Below is a small trained network, with its code and all its weights. Each question gives an input and a target symbol and asks what happens when units are switched off, that is, made to give their printed mean instead of their output.

import numpy as np


def w(rows, s, z=0):
    codes = np.array(rows[::2]) - 128.0
    scale = np.full(codes.shape[1], s)
    scale[-1] = z or s
    return codes * scale


def norm(h):
    return h / np.sqrt((h * h).mean(-1, keepdims=True) + 1e-5)


def f(y):
    return y / 2 * (1 + np.tanh(0.7978845608 * (y + 0.044715 * y**3)))


def softmax(a):
    e = np.exp(a - a.max(-1, keepdims=True))
    return e / e.sum(-1, keepdims=True)


def log_softmax(a):
    a = a - a.max(-1, keepdims=True)
    return a - np.log(np.exp(a).sum(-1, keepdims=True))


def net(x, mask):
    ids = ['ΔΘΛΦΨβγεημξπσω'.index(c) for c in x.split()]
    T = len(ids)
    res = E[ids] + P[:T]
    r = norm(res)
    for j in range(3):
        rows = slice(2 * j, 2 * j + 2)
        q, k, v = (r @ M[0][rows].T for M in (Q, K, V))
        z = softmax(np.where(np.tri(T) > 0, q @ k.T / 2**0.5, -1e9)) @ v
        o = O[0][rows]
        res = res + np.where(mask[j], z, o[:, -1]) @ o[:, :-1]
    y = f(norm(res) @ A[0][:, :-1].T + A[0][:, -1])
    res = res + np.where(mask[3:7], y, B[0][:, -1]) @ B[0][:, :-1]
    return log_softmax(norm(res)[-1] @ U[:, :-1].T + U[:, -1])


Q, K, V, O, A, B = {}, {}, {}, {}, {}, {}
E = w([
[77,126,183,148,126,162],'Δ',
[120,54,216,107,239,169],'Θ',
[109,105,145,182,101,183],'Λ',
[125,86,159,161,173,186],'Φ',
[114,188,122,161,165,188],'Ψ',
[144,69,218,111,63,135],'β',
[80,194,161,38,158,178],'γ',
[55,104,229,33,105,134],'ε',
[129,158,145,84,34,153],'η',
[199,95,84,152,74,149],'μ',
[163,108,163,34,103,118],'ξ',
[162,156,136,2,202,114],'π',
[174,170,90,58,126,124],'σ',
[234,73,75,80,212,96],'ω',
],0.011)
P = w([
[166,165,155,173,154,115],'0',
[77,125,107,169,126,27],'1',
[136,108,137,124,109,212],'2',
[254,135,136,106,111,149],'3',
[63,108,77,130,106,71],'4',
[103,91,98,107,95,169],'5',
[199,113,94,92,99,145],'6',
],0.018)
Q[0] = w([
[149,118,185,122,116,229],'H0',
[252,138,159,71,109,114],'H0',
[236,132,162,63,107,121],'H1',
[134,128,193,122,105,249],'H1',
[115,131,162,129,117,198],'H2',
[192,123,143,94,109,171],'H2',
],0.016)
K[0] = w([
[31,56,35,78,101,179],'H0',
[165,95,26,25,100,86],'H0',
[162,62,35,10,111,77],'H1',
[51,64,81,98,94,175],'H1',
[73,72,127,127,105,168],'H2',
[103,54,15,65,110,122],'H2',
],0.013)
V[0] = w([
[135,16,218,66,160,81],'H0',
[151,73,118,224,3,123],'H0',
[125,94,22,168,250,156],'H1',
[165,20,144,226,132,136],'H1',
[190,100,78,123,185,115],'H2',
[8,137,198,149,180,162],'H2',
],0.014)
O[0] = w([
[89,7,143,134,170,132,141],'H0',
[106,150,107,217,102,115,166],'H0',
[211,142,71,98,199,123,2],'H1',
[111,97,19,143,134,133,143],'H1',
[161,79,110,137,112,166,95],'H2',
[73,171,68,75,161,81,103],'H2',
],0.019,0.0086)
A[0] = w([
[252,103,156,64,119,225,74],'N0',
[71,153,96,136,123,185,136],'N1',
[146,202,84,151,46,100,101],'N2',
[187,23,126,51,161,138,2],'N3',
],0.016,0.012)
B[0] = w([
[114,148,103,167,41,13,255],'N0',
[170,150,132,99,78,33,199],'N1',
[146,129,202,190,205,181,214],'N2',
[109,152,175,192,250,88,166],'N3',
],0.018,0.0073)
U = w([
[51,207,108,130,153,43,55],'Δ',
[103,106,131,130,219,130,201],'Θ',
[98,181,101,213,172,100,84],'Λ',
[147,128,37,78,95,170,254],'Φ',
[152,193,126,112,163,162,226],'Ψ',
[48,78,81,207,80,83,49],'β',
[121,153,147,24,108,145,206],'γ',
[61,121,172,87,143,91,101],'ε',
[71,209,228,189,143,133,63],'η',
[182,110,102,196,114,209,171],'μ',
[171,35,192,89,112,193,204],'ξ',
[126,116,216,138,190,12,36],'π',
[199,136,126,96,30,74,150],'σ',
[194,63,119,190,157,52,77],'ω',
],0.011,0.0072)

Each question gives the input, a string of symbols that net reads in full, and the target symbol t.
The units are the heads (2 rows each of Q, K, V and O) and the neurons (one row each of A and B). Each row of codes is followed by its name. A weight is (code - 128) times the scale printed after its matrix; where a second scale follows, it is the last column's (O, A, B and U).
mask holds one flag per unit, heads first, then neurons. A switched-off unit (its flag False) gives its mean, the last column of its rows in O or B, instead of its output. The means were averaged over made-up inputs and are rounded, as every weight is.
A unit's drop is (log p(t) with every unit on - log p(t) with that unit switched off) / (log p(t) with every unit on - log p(t) with every unit switched off).
The circuit of an input: a set's keep is (log p(t) with only the set's units on - log p(t) with every unit switched off) / (log p(t) with every unit on - log p(t) with every unit switched off). Starting from all 7 units, units are removed one at a time, each time the one whose removal leaves the highest keep (on an exact tie, the one counted first), for as long as the keep stays at least 0.8.
circuit, biggest first: the units of the circuit, biggest drop first
most important unit: the unit with the biggest drop
top k neurons: the k neurons with the biggest drops, biggest first
heads that matter: for each layer, one digit per head in row order, 1 if its drop is at least 0.15 and else 0, layers parted by /
input σ β η Φ η, target σ: heads that matter : 101
input ξ β Φ Θ η η μ, target μ: circuit, biggest first : (H0 N0 H2)
input Λ σ Φ η β μ η, target μ: heads that matter : 101
input σ Φ β η σ η Ψ, target σ: most important unit : N0
input ξ π ε η, target π: circuit, biggest first : (H0 N3)
input Λ σ β σ σ ξ Φ, target σ: heads that matter : 101
input η β β Θ, target β: heads that matter : 110
input η β γ ξ ε, target η: heads that matter : 100
input η Λ Δ η Ψ, target η: circuit, biggest first : (H0 N2)
input β β ω β, target ω: heads that matter : 111
input Δ ξ η η η Λ, target Λ: top 2 neurons : (N2 N0)
input β Φ Δ β β σ, target σ: heads that matter : 011
input Δ β μ σ ω, target Δ: heads that matter : 101
input σ Φ μ β Ψ, target σ: most important unit : H2
input Φ β Θ Ψ, target β: heads that matter : 100
input β η Λ β η ξ Ψ, target ξ: heads that matter : 100
input ξ β β Θ σ, target ξ: circuit, biggest first : (H0 H2)
input σ β Δ η β Θ ξ, target ξ: circuit, biggest first : (H0 N0)
input η Λ η Δ Φ, target η: heads that matter : 100
input Φ ε β γ ξ β β, target ξ: circuit, biggest first : (H0 N0)
input Λ Ψ β β β, target Λ: heads that matter : 110
input β Ψ Θ, target Θ: most important unit : H0
input σ ε η η, target η: circuit, biggest first : (N2 H2)
input σ ω β, target β: top 2 neurons : (N2 N1)
input η η μ β σ, target η: circuit, biggest first : (H0 N2)
input γ η Ψ η β Λ, target Λ: circuit, biggest first : (H0 H1 N2)
input η β Ψ, target Ψ: circuit, biggest first : (H1 H2 N0)
input Φ Ψ σ η σ, target Φ: most important unit : H1
input μ Θ β γ, target γ: circuit, biggest first : (H2 H0)
